Here is a tiny trained network, its code and every weight. The questions are about switching its units off for an input and a target symbol, where a switched-off unit gives its printed mean instead of its output.

import numpy as np


def w(rows, s, z=0):
    codes = np.array(rows[::2]) - 128.0
    scale = np.full(codes.shape[1], s)
    scale[-1] = z or s
    return codes * scale


def norm(h):
    return h / np.sqrt((h * h).mean(-1, keepdims=True) + 1e-5)


def f(y):
    return y / 2 * (1 + np.tanh(0.7978845608 * (y + 0.044715 * y**3)))


def softmax(a):
    e = np.exp(a - a.max(-1, keepdims=True))
    return e / e.sum(-1, keepdims=True)


def log_softmax(a):
    a = a - a.max(-1, keepdims=True)
    return a - np.log(np.exp(a).sum(-1, keepdims=True))


def net(x, mask):
    ids = ['Ξβδημτω'.index(c) for c in x.split()]
    T = len(ids)
    res = E[ids] + P[:T]
    r = norm(res)
    for j in range(2):
        rows = slice(2 * j, 2 * j + 2)
        q, k, v = (r @ M[0][rows].T for M in (Q, K, V))
        z = softmax(np.where(np.tri(T) > 0, q @ k.T / 2**0.5, -1e9)) @ v
        o = O[0][rows]
        res = res + np.where(mask[j], z, o[:, -1]) @ o[:, :-1]
    y = f(norm(res) @ A[0][:, :-1].T + A[0][:, -1])
    res = res + np.where(mask[2:6], y, B[0][:, -1]) @ B[0][:, :-1]
    return log_softmax(norm(res)[-1] @ U[:, :-1].T + U[:, -1])


Q, K, V, O, A, B = {}, {}, {}, {}, {}, {}
E = w([
[74,130,208,110,160,180,47],'Ξ',
[26,96,151,45,96,109,99],'β',
[16,111,121,144,111,222,220],'δ',
[122,165,54,92,92,164,122],'η',
[143,113,61,117,69,163,92],'μ',
[158,66,83,165,99,183,111],'τ',
[118,186,173,249,89,117,113],'ω',
],0.017)
P = w([
[80,78,77,240,125,3,109],'0',
[143,180,99,161,204,100,181],'1',
[135,144,140,119,150,117,168],'2',
[151,129,153,107,127,131,179],'3',
[165,116,159,82,63,133,162],'4',
[172,101,174,91,31,156,161],'5',
[174,85,198,101,2,157,142],'6',
[68,143,89,26,30,127,83],'7',
],0.0094)
Q[0] = w([
[127,116,105,134,171,123,90],'H0',
[124,157,96,149,151,110,121],'H0',
[98,124,176,80,153,117,128],'H1',
[110,82,117,98,37,247,126],'H1',
],0.013)
K[0] = w([
[46,132,87,125,230,13,113],'H0',
[186,106,133,164,186,19,155],'H0',
[150,57,56,43,125,124,172],'H1',
[162,131,212,116,28,254,163],'H1',
],0.0077)
V[0] = w([
[133,201,172,72,121,147,94],'H0',
[98,57,185,155,139,138,153],'H0',
[120,179,247,202,136,109,128],'H1',
[186,96,120,70,215,83,80],'H1',
],0.011)
O[0] = w([
[77,141,114,172,62,129,45,110],'H0',
[136,205,168,33,79,176,92,153],'H0',
[99,143,161,142,131,187,210,85],'H1',
[254,133,34,108,121,90,179,2],'H1',
],0.0098,0.0097)
A[0] = w([
[181,157,53,173,140,136,2,67],'N0',
[53,165,175,72,185,146,47,210],'N1',
[205,144,152,149,139,103,130,1],'N2',
[150,77,70,3,87,141,167,221],'N3',
],0.0077,0.0047)
B[0] = w([
[123,60,88,99,109,201,148,140],'N0',
[190,115,130,67,118,127,66,249],'N1',
[74,35,65,4,154,110,140,120],'N2',
[103,185,190,119,44,68,161,162],'N3',
],0.011,0.013)
U = w([
[148,255,153,204,56,109,151,253],'Ξ',
[176,148,86,110,49,187,129,92],'β',
[200,194,166,106,151,197,51,71],'δ',
[90,124,86,175,136,123,90,150],'η',
[125,91,114,159,91,114,121,107],'μ',
[136,158,199,75,86,27,165,175],'τ',
[39,108,158,58,143,191,187,22],'ω',
],0.0091,0.004)

Each question gives the input, a string of symbols that net reads in full, and the target symbol t.
The units are the heads (2 rows each of Q, K, V and O) and the neurons (one row each of A and B). Each row of codes is followed by its name. A weight is (code - 128) times the scale printed after its matrix; where a second scale follows, it is the last column's (O, A, B and U).
mask holds one flag per unit, heads first, then neurons. A switched-off unit (its flag False) gives its mean, the last column of its rows in O or B, instead of its output. The means were averaged over made-up inputs and are rounded, as every weight is.
A unit's drop is (log p(t) with every unit on - log p(t) with that unit switched off) / (log p(t) with every unit on - log p(t) with every unit switched off).
The circuit of an input: a set's keep is (log p(t) with only the set's units on - log p(t) with every unit switched off) / (log p(t) with every unit on - log p(t) with every unit switched off). Starting from all 6 units, units are removed one at a time, each time the one whose removal leaves the highest keep (on an exact tie, the one counted first), for as long as the keep stays at least 0.8.
circuit, biggest first: the units of the circuit, biggest drop first
top k neurons: the k neurons with the biggest drops, biggest first
which heads matter: for each layer, one digit per head in row order, 1 if its drop is at least 0.15 and else 0, layers parted by /
drop when u is switched off: that unit's drop, to one decimal
input μ β Ξ η, target Ξ: which heads matter => 01
input δ δ τ Ξ τ τ, target τ: which heads matter => 11
input β Ξ Ξ τ, target Ξ: which heads matter => 01
input μ τ η μ, target μ: which heads matter => 10
input ω ω τ η, target τ: circuit, biggest first => (N3 H0)
input Ξ δ τ β τ τ, target τ: circuit, biggest first => (H0 N3 H1)
input τ β μ τ, target μ: circuit, biggest first => (N1 H0 H1)
input τ τ η, target τ: circuit, biggest first => (H0 N3)
input β η μ, target η: circuit, biggest first => (H0)
input μ ω η μ, target η: circuit, biggest first => (H0 N1)
input η μ β μ τ, target μ: circuit, biggest first => (H0 N1)
input η δ η τ, target η: top 2 neurons => (N1 N3)
input Ξ μ β Ξ Ξ τ, target Ξ: top 3 neurons => (N1 N3 N0)
input δ μ Ξ μ, target Ξ: circuit, biggest first => (H1 N1 N3)
input δ β Ξ ω τ, target ω: top neuron => (N1)
input τ β Ξ η, target Ξ: drop when H1 is switched off => 1.2
input Ξ η η, target η: drop when H1 is switched off => -0.2
input ω μ Ξ δ ω Ξ Ξ μ, target Ξ: drop when N3 is switched off => 0.3
